Below are the code and all the weights of a small trained network. Each question names an input and a target symbol and asks about switching units off, where a switched-off unit gives its printed mean instead of its output.

import numpy as np


def w(rows, s, z=0):
    codes = np.array(rows[::2]) - 128.0
    scale = np.full(codes.shape[1], s)
    scale[-1] = z or s
    return codes * scale


def norm(h):
    return h / np.sqrt((h * h).mean(-1, keepdims=True) + 1e-5)


def f(y):
    return np.maximum(y, 0)


def softmax(a):
    e = np.exp(a - a.max(-1, keepdims=True))
    return e / e.sum(-1, keepdims=True)


def log_softmax(a):
    a = a - a.max(-1, keepdims=True)
    return a - np.log(np.exp(a).sum(-1, keepdims=True))


def net(x, mask):
    ids = ['ΔΘΛΞαβγεηστψω'.index(c) for c in x.split()]
    T = len(ids)
    res = E[ids] + P[:T]
    r = norm(res)
    for j in range(2):
        rows = slice(4 * j, 4 * j + 4)
        q, k, v = (r @ M[0][rows].T for M in (Q, K, V))
        z = softmax(np.where(np.tri(T) > 0, q @ k.T / 4**0.5, -1e9)) @ v
        o = O[0][rows]
        res = res + np.where(mask[j], z, o[:, -1]) @ o[:, :-1]
    y = f(norm(res) @ A[0][:, :-1].T + A[0][:, -1])
    res = res + np.where(mask[2:6], y, B[0][:, -1]) @ B[0][:, :-1]
    return log_softmax(norm(res)[-1] @ U[:, :-1].T + U[:, -1])


Q, K, V, O, A, B = {}, {}, {}, {}, {}, {}
E = w([
[93,150,168,161,153],'Δ',
[108,179,147,139,247],'Θ',
[118,190,177,140,144],'Λ',
[101,156,198,177,167],'Ξ',
[91,165,176,172,226],'α',
[100,175,238,194,157],'β',
[81,165,165,166,197],'γ',
[153,193,179,152,108],'ε',
[179,31,131,82,144],'η',
[70,131,70,186,102],'σ',
[178,128,74,182,119],'τ',
[87,84,133,115,54],'ψ',
[67,194,92,111,192],'ω',
],0.016)
P = w([
[115,135,255,230,113],'0',
[136,144,231,237,95],'1',
[149,157,205,204,128],'2',
[128,148,192,179,111],'3',
[138,144,182,160,95],'4',
[128,134,168,135,88],'5',
[132,153,159,115,77],'6',
[132,159,146,94,65],'7',
[149,154,114,79,60],'8',
[137,180,106,51,44],'9',
[147,181,78,45,44],'10',
[104,153,122,93,60],'11',
],0.0058)
Q[0] = w([
[150,72,123,143,154],'h0',
[109,127,132,121,116],'h0',
[117,174,63,180,92],'h0',
[158,171,99,125,201],'h0',
[150,21,69,86,140],'h1',
[148,184,75,153,98],'h1',
[125,5,146,8,132],'h1',
[125,70,98,71,141],'h1',
],0.015)
K[0] = w([
[139,123,98,189,99],'h0',
[85,104,128,120,175],'h0',
[74,100,169,85,50],'h0',
[206,181,192,203,131],'h0',
[122,147,105,190,183],'h1',
[146,120,86,96,167],'h1',
[124,65,248,188,139],'h1',
[125,111,169,141,182],'h1',
],0.014)
V[0] = w([
[49,97,102,108,64],'h0',
[186,145,95,190,72],'h0',
[70,99,98,132,120],'h0',
[104,98,170,130,103],'h0',
[4,173,157,111,76],'h1',
[66,101,127,77,233],'h1',
[159,65,226,91,93],'h1',
[148,191,201,31,138],'h1',
],0.014)
O[0] = w([
[159,196,50,84,107,81],'h0',
[146,132,143,116,34,168],'h0',
[150,163,133,83,149,84],'h0',
[94,115,65,127,144,156],'h0',
[56,172,79,105,155,129],'h1',
[62,33,142,157,129,5],'h1',
[175,74,68,116,199,121],'h1',
[118,103,24,250,117,113],'h1',
],0.011,0.015)
A[0] = w([
[172,212,111,182,169,144],'n0',
[120,94,175,123,246,207],'n1',
[234,15,198,159,119,247],'n2',
[155,62,160,137,138,9],'n3',
],0.011,0.0015)
B[0] = w([
[183,155,106,216,164,254],'n0',
[186,149,178,38,198,155],'n1',
[116,6,105,45,46,205],'n2',
[172,151,98,190,211,138],'n3',
],0.013,0.0086)
U = w([
[111,136,107,92,176,129],'Δ',
[126,100,125,114,144,4],'Θ',
[120,106,103,127,113,30],'Λ',
[144,120,136,114,171,40],'Ξ',
[128,104,138,114,154,29],'α',
[139,124,147,132,173,75],'β',
[116,112,124,118,156,100],'γ',
[180,152,94,215,112,205],'ε',
[183,20,76,92,143,153],'η',
[74,180,131,50,108,60],'σ',
[191,122,164,81,35,208],'τ',
[130,156,10,48,110,107],'ψ',
[23,132,136,134,90,205],'ω',
],0.012,0.0032)

Each question gives the input, a string of symbols that net reads in full, and the target symbol t.
The units are the heads (4 rows each of Q, K, V and O) and the neurons (one row each of A and B). Each row of codes is followed by its name. A weight is (code - 128) times the scale printed after its matrix; where a second scale follows, it is the last column's (O, A, B and U).
mask holds one flag per unit, heads first, then neurons. A switched-off unit (its flag False) gives its mean, the last column of its rows in O or B, instead of its output. The means were averaged over made-up inputs and are rounded, as every weight is.
A unit's drop is (log p(t) with every unit on - log p(t) with that unit switched off) / (log p(t) with every unit on - log p(t) with every unit switched off).
The circuit of an input: a set's keep is (log p(t) with only the set's units on - log p(t) with every unit switched off) / (log p(t) with every unit on - log p(t) with every unit switched off). Starting from all 6 units, units are removed one at a time, each time the one whose removal leaves the highest keep (on an exact tie, the one counted first), for as long as the keep stays at least 0.8.
circuit, biggest first: the units of the circuit, biggest drop first
top k neurons: the k neurons with the biggest drops, biggest first
which heads matter: for each layer, one digit per head in row order, 1 if its drop is at least 0.15 and else 0, layers parted by /
drop when u is switched off: that unit's drop, to one decimal
input ε ε ε γ ω ω Θ, target ω: which heads matter => 01
input Ξ Ξ η ε ε, target η: top neuron => [n2]
input τ ε Δ, target τ: which heads matter => 11
input ε ε α τ τ ε Ξ ε Λ, target ε: which heads matter => 01
input ε η η, target η: circuit, biggest first => [n2, h1]
input ε ε τ Ξ ε τ ψ ω η γ β τ, target ψ: which heads matter => 10
input Ξ Ξ ε ε ε ε τ ε ε Θ, target ε: which heads matter => 01
input ε τ ε β ω ω Λ, target ω: which heads matter => 01
input τ Λ β, target τ: circuit, biggest first => [h1, n2]
input ε ε ω ε η γ, target η: circuit, biggest first => [h1, n2]
input ε ε γ τ γ τ τ ε ε ε, target ε: circuit, biggest first => [h1, n0]
input γ τ τ Δ τ τ η τ Θ, target τ: drop when h1 is switched off => 0.2
input ε β Δ β Θ γ τ ψ, target ψ: drop when h1 is switched off => 0.1
input β γ ε ε τ ω Ξ σ, target ω: circuit, biggest first => [h1]
input ε τ ε ε ε ε β τ ω Δ, target ω: drop when n1 is switched off => 0.0
